Below is a small trained network, with its code and all its weights. Each question gives an input and a class and asks what happens when units are switched off, that is, made to give their printed mean instead of their output.

import numpy as np


def w(rows, s, z=0):
    codes = np.array(rows[::2]) - 128.0
    scale = np.full(codes.shape[1], s)
    scale[-1] = z or s
    return codes * scale


def norm(h):
    return h / np.sqrt((h * h).mean(-1, keepdims=True) + 1e-5)


def f(y):
    return np.maximum(y, 0)


def log_softmax(a):
    a = a - a.max(-1, keepdims=True)
    return a - np.log(np.exp(a).sum(-1, keepdims=True))


def net(x, mask):
    res = np.array(x, float).reshape(1, 7) / 4 @ E
    u = 0
    for l in range(3):
        y = f(norm(res) @ A[l][:, :-1].T + A[l][:, -1])
        res = res + np.where(mask[u : u + 4], y, B[l][:, -1]) @ B[l][:, :-1]
        u += 4
    return log_softmax(norm(res)[-1] @ U[:, :-1].T + U[:, -1])


A, B = {}, {}
E = w([
[143,67,71,195,197,146,56,3],'x0',
[241,75,189,164,131,113,178,152],'x1',
[140,49,199,198,170,174,149,107],'x2',
[110,218,91,195,150,231,66,70],'x3',
[113,134,89,151,165,228,78,82],'x4',
[170,127,142,235,98,143,41,98],'x5',
[74,101,197,151,89,79,134,60],'x6',
],0.0032)
A[0] = w([
[132,113,231,189,78,109,169,70,33],'0.n0',
[122,184,193,115,149,114,193,194,74],'0.n1',
[205,252,107,214,115,152,73,142,250],'0.n2',
[2,106,79,12,222,84,201,120,141],'0.n3',
],0.0039,0.0018)
B[0] = w([
[40,113,216,193,160,131,50,153,186],'0.n0',
[214,127,173,192,141,18,131,105,207],'0.n1',
[47,125,42,29,45,156,111,138,254],'0.n2',
[109,187,35,107,1,173,119,145,253],'0.n3',
],0.0048,0.0034)
A[1] = w([
[82,198,132,147,178,181,185,52,24],'1.n0',
[97,74,63,156,100,130,121,169,93],'1.n1',
[211,103,118,160,159,255,179,173,37],'1.n2',
[80,140,159,194,130,226,113,87,8],'1.n3',
],0.004,0.0015)
B[1] = w([
[208,172,111,132,90,113,57,148,188],'1.n0',
[120,194,141,101,140,159,188,38,215],'1.n1',
[102,143,253,209,102,27,183,168,201],'1.n2',
[207,113,156,60,121,142,213,199,251],'1.n3',
],0.0059,0.0018)
A[2] = w([
[93,88,93,130,143,135,60,90,6],'2.n0',
[64,74,226,157,155,82,123,66,151],'2.n1',
[152,122,97,74,125,1,201,159,32],'2.n2',
[192,139,77,144,191,179,122,36,22],'2.n3',
],0.0059,0.0013)
B[2] = w([
[126,72,152,149,160,155,239,154,172],'2.n0',
[40,150,140,172,120,23,134,102,214],'2.n1',
[254,131,186,30,147,151,181,246,252],'2.n2',
[207,93,132,134,222,78,102,89,193],'2.n3',
],0.0053,0.0046)
U = w([
[31,217,36,79,31,224,107,135,228],'0',
[184,85,69,174,221,189,105,59,3],'1',
[222,135,185,56,101,90,237,254,213],'2',
[27,72,240,249,131,24,174,125,115],'3',
],0.0069,0.002)

Each question gives the input, the list of numbers given to net, and the class t.
The units are the neurons (one row each of A and B). Each row of codes is followed by its name. A weight is (code - 128) times the scale printed after its matrix; where a second scale follows, it is the last column's (A, B and U).
mask holds one flag per neuron, layer by layer. A switched-off neuron (its flag False) gives its mean, the last column of its row in B, instead of its output. The means were averaged over made-up inputs and are rounded, as every weight is.
A unit's drop is (log p(t) with every unit on - log p(t) with that unit switched off) / (log p(t) with every unit on - log p(t) with every unit switched off).
The circuit of an input: a set's keep is (log p(t) with only the set's units on - log p(t) with every unit switched off) / (log p(t) with every unit on - log p(t) with every unit switched off). Starting from all 12 units, units are removed one at a time, each time the one whose removal leaves the highest keep (on an exact tie, the one counted first), for as long as the keep stays at least 0.8.
units of the circuit, in order: the units of the circuit, biggest drop first
unit that matters most: the unit with the biggest drop
top k neurons: the k neurons with the biggest drops, biggest first
top k neurons in layer l: the k neurons of layer l with the biggest drops, biggest first
drop of u: that unit's drop, to one decimal
input [4,7,6,-1,-5,-5,-3], class 3: unit that matters most	2.n1
input [-5,3,4,-7,-6,5,7], class 3: units of the circuit, in order	[0.n0; 2.n1]
input [2,2,7,8,5,-7,5], class 2: top 2 neurons	[1.n3; 1.n0]
input [2,2,4,8,-7,2,-8], class 0: top 2 neurons	[0.n2; 2.n2]
input [-8,8,5,8,-2,-8,8], class 3: units of the circuit, in order	[0.n0; 2.n1; 2.n2]
input [7,-7,1,-3,-8,-6,4], class 0: top 2 neurons in layer 0	[0.n3; 0.n1]
input [-5,7,5,-6,-6,7,-1], class 3: top 2 neurons in layer 1	[1.n3; 1.n0]
input [-5,-2,6,3,-1,-3,4], class 3: top 2 neurons	[0.n1; 2.n2]
input [3,-7,3,2,-4,-7,7], class 0: drop of 0.n2	0.0
input [3,-6,8,3,-5,-6,5], class 0: drop of 1.n0	0.1
input [-6,0,0,8,-3,1,-3], class 0: drop of 0.n2	0.2
input [-3,-3,-4,-7,7,3,5], class 0: drop of 0.n3	0.2
